Below is a small trained network, with its code and all its weights. Each question gives an input and a target symbol and asks what happens when units are switched off, that is, made to give their printed mean instead of their output.

import numpy as np


def w(rows, s, z=0):
    codes = np.array(rows[::2]) - 128.0
    scale = np.full(codes.shape[1], s)
    scale[-1] = z or s
    return codes * scale


def f(y):
    return y / 2 * (1 + np.tanh(0.7978845608 * (y + 0.044715 * y**3)))


def softmax(a):
    e = np.exp(a - a.max(-1, keepdims=True))
    return e / e.sum(-1, keepdims=True)


def log_softmax(a):
    a = a - a.max(-1, keepdims=True)
    return a - np.log(np.exp(a).sum(-1, keepdims=True))


def net(x, mask):
    ids = ['αβθμπσ'.index(c) for c in x.split()]
    T = len(ids)
    res = E[ids] + P[:T]
    u = 0
    for l in range(2):
        q, k, v = (res @ M[l].T for M in (Q, K, V))
        z = softmax(np.where(np.tri(T) > 0, q @ k.T / 4**0.5, -1e9)) @ v
        res = res + np.where(mask[u], z, O[l][:, -1]) @ O[l][:, :-1]
        u += 1
        y = f(res @ A[l][:, :-1].T + A[l][:, -1])
        res = res + np.where(mask[u : u + 4], y, B[l][:, -1]) @ B[l][:, :-1]
        u += 4
    return log_softmax(res[-1] @ U[:, :-1].T + U[:, -1])


Q, K, V, O, A, B = {}, {}, {}, {}, {}, {}
E = w([
[229,221,19,70,186,220,174,98,160,225,108,70],'α',
[2,113,119,55,137,143,98,139,157,190,151,167],'β',
[112,109,58,227,136,92,112,155,211,86,55,213],'θ',
[56,138,60,192,162,107,248,196,79,85,186,44],'μ',
[159,219,135,189,63,193,86,110,110,139,186,105],'π',
[200,138,100,160,118,236,55,105,99,87,165,241],'σ',
],0.008)
P = w([
[61,127,254,218,230,247,155,79,229,120,33,82],'0',
[107,221,239,68,187,191,115,202,197,81,125,127],'1',
[124,94,153,210,220,202,115,66,48,202,75,138],'2',
[184,220,135,100,126,134,88,240,164,137,188,194],'3',
[125,179,94,128,128,157,239,76,41,194,71,239],'4',
[87,65,56,192,154,162,68,47,174,245,223,128],'5',
[179,195,68,44,47,35,56,229,126,114,240,198],'6',
[100,163,35,155,57,16,169,85,24,231,111,232],'7',
[141,118,46,145,60,149,117,90,184,174,227,199],'8',
],0.0056)
Q[0] = w([
[181,31,214,110,102,61,192,25,22,47,25,44],'0.h0',
[45,158,37,151,104,89,219,83,13,227,53,221],'0.h0',
[188,222,2,100,36,8,80,215,41,174,202,188],'0.h0',
[64,175,40,206,164,248,140,13,27,206,122,212],'0.h0',
],0.0048)
K[0] = w([
[67,197,241,82,194,198,35,227,255,23,69,96],'0.h0',
[211,222,55,82,49,31,47,226,89,89,199,152],'0.h0',
[149,34,36,104,117,27,18,81,148,174,247,89],'0.h0',
[140,231,30,15,46,40,191,238,87,146,84,193],'0.h0',
],0.0046)
V[0] = w([
[65,19,211,213,39,74,66,210,124,34,209,184],'0.h0',
[190,148,67,11,170,225,18,36,173,234,36,209],'0.h0',
[143,47,66,3,81,104,110,121,102,139,157,228],'0.h0',
[237,140,171,163,67,211,41,55,75,79,125,227],'0.h0',
],0.0049)
O[0] = w([
[207,85,120,62,148,106,249,80,176,108,199,71,2],'0.h0',
[195,154,170,175,91,124,20,71,226,202,61,186,242],'0.h0',
[180,153,64,87,106,49,154,70,181,211,64,164,104],'0.h0',
[164,68,198,84,63,181,102,31,167,117,1,41,135],'0.h0',
],0.0058,0.0078)
A[0] = w([
[134,175,41,128,130,46,170,140,93,185,102,58,220],'0.n0',
[78,251,253,189,13,138,44,226,88,124,107,223,128],'0.n1',
[185,129,109,210,223,196,95,163,140,81,79,238,252],'0.n2',
[203,198,80,71,214,174,187,135,131,218,182,18,215],'0.n3',
],0.0038,0.002)
B[0] = w([
[187,160,57,118,78,119,166,203,91,103,82,157,137],'0.n0',
[104,189,122,98,255,100,24,42,63,91,106,164,254],'0.n1',
[91,120,96,193,236,133,152,158,207,111,126,167,233],'0.n2',
[202,170,40,70,178,87,133,154,118,131,31,9,144],'0.n3',
],0.0057,0.009)
Q[1] = w([
[169,204,109,38,87,102,45,70,222,118,199,237],'1.h0',
[64,112,33,220,74,179,110,52,174,191,147,186],'1.h0',
[244,199,64,121,159,191,124,85,198,205,26,141],'1.h0',
[118,114,140,96,102,2,143,109,61,53,78,232],'1.h0',
],0.0046)
K[1] = w([
[118,55,50,219,31,80,75,74,201,227,140,113],'1.h0',
[187,191,45,44,25,27,164,115,59,114,106,151],'1.h0',
[94,157,67,123,157,34,26,95,63,133,87,173],'1.h0',
[162,109,187,126,85,168,77,189,214,163,254,95],'1.h0',
],0.0048)
V[1] = w([
[60,142,232,18,96,169,114,113,42,141,255,71],'1.h0',
[35,21,163,127,142,78,149,149,199,140,77,215],'1.h0',
[145,194,210,68,92,202,54,70,36,232,138,93],'1.h0',
[144,73,106,21,115,85,185,124,164,169,114,75],'1.h0',
],0.0045)
O[1] = w([
[97,253,80,211,18,96,69,79,218,173,143,223,31],'1.h0',
[206,62,36,159,227,27,227,29,156,249,154,179,140],'1.h0',
[92,198,129,225,42,193,188,204,141,86,106,209,172],'1.h0',
[78,161,44,136,184,86,83,119,100,109,68,105,2],'1.h0',
],0.0054,0.013)
A[1] = w([
[109,183,138,147,237,139,60,2,136,173,32,128,144],'1.n0',
[152,78,212,129,108,148,36,27,205,144,45,113,249],'1.n1',
[169,228,135,192,110,59,166,4,233,176,237,186,224],'1.n2',
[168,187,41,116,107,169,56,115,209,187,93,5,92],'1.n3',
],0.0045,0.0015)
B[1] = w([
[115,178,25,36,211,99,19,175,59,104,2,116,254],'1.n0',
[249,121,198,30,44,17,87,174,175,165,66,132,209],'1.n1',
[232,233,66,233,141,114,155,47,216,222,127,223,145],'1.n2',
[4,139,68,122,96,218,61,159,38,25,61,132,142],'1.n3',
],0.0047,0.01)
U = w([
[46,183,65,105,155,82,40,154,52,32,36,84,91],'α',
[177,253,28,226,189,81,161,74,208,195,162,198,3],'β',
[176,45,159,32,237,105,147,44,76,197,201,63,106],'θ',
[59,91,86,177,179,189,195,211,21,72,231,167,223],'μ',
[89,155,201,164,40,201,142,147,196,97,142,165,194],'π',
[204,104,227,49,51,54,136,140,222,175,52,95,101],'σ',
],0.0044,0.0033)

Each question gives the input, a string of symbols that net reads in full, and the target symbol t.
The units are the heads (4 rows each of Q, K, V and O) and the neurons (one row each of A and B). Each row of codes is followed by its name. A weight is (code - 128) times the scale printed after its matrix; where a second scale follows, it is the last column's (O, A, B and U).
mask holds one flag per unit, layer by layer, with each layer's heads first. A switched-off unit (its flag False) gives its mean, the last column of its rows in O or B, instead of its output. The means were averaged over made-up inputs and are rounded, as every weight is.
A unit's drop is (log p(t) with every unit on - log p(t) with that unit switched off) / (log p(t) with every unit on - log p(t) with every unit switched off).
The circuit of an input: a set's keep is (log p(t) with only the set's units on - log p(t) with every unit switched off) / (log p(t) with every unit on - log p(t) with every unit switched off). Starting from all 10 units, units are removed one at a time, each time the one whose removal leaves the highest keep (on an exact tie, the one counted first), for as long as the keep stays at least 0.8.
circuit, biggest first: the units of the circuit, biggest drop first
k most important neurons: the k neurons with the biggest drops, biggest first
k most important neurons of layer l: the k neurons of layer l with the biggest drops, biggest first
input β θ σ, target θ: circuit, biggest first -> 1.h0; 0.h0
input β π π β, target π: 2 most important neurons -> 1.n0; 0.n2
input β θ β π π σ, target π: 2 most important neurons of layer 0 -> 0.n1; 0.n2
input α α π π μ μ π, target μ: circuit, biggest first -> 0.h0
input α β σ σ α π β β θ, target β: circuit, biggest first -> 1.h0; 1.n2; 0.n2
input β σ α α θ σ α β β, target β: circuit, biggest first -> 0.h0; 1.h0; 1.n2
input α σ α β σ β, target σ: 2 most important neurons -> 1.n1; 0.n1
input π π π β α θ σ α β, target α: circuit, biggest first -> 1.h0; 0.h0; 0.n1; 1.n0
input π π π μ α α π μ α, target π: circuit, biggest first -> 0.n1; 1.h0; 0.h0
input π σ α, target α: 2 most important neurons of layer 1 -> 1.n3; 1.n0
input σ θ β β α σ α, target σ: circuit, biggest first -> 0.h0; 0.n1
input θ σ μ, target θ: 2 most important neurons -> 0.n2; 1.n3
input α α σ β π α μ β α, target μ: 2 most important neurons -> 0.n1; 1.n1
input π α π π, target π: circuit, biggest first -> 1.h0; 1.n0
input σ σ β π π θ β, target θ: circuit, biggest first -> 1.h0; 0.n1
input α α θ μ, target μ: circuit, biggest first -> 0.h0; 1.n1
input β σ θ π θ β, target θ: circuit, biggest first -> 1.h0
input α α σ β α μ θ, target μ: 2 most important neurons -> 1.n1; 1.n0
input α μ π α θ α, target θ: 2 most important neurons -> 0.n1; 0.n2
input α α σ π, target σ: most important neuron of layer 1 -> 1.n1
input π σ μ π β α σ α, target σ: 2 most important neurons of layer 0 -> 0.n1; 0.n2
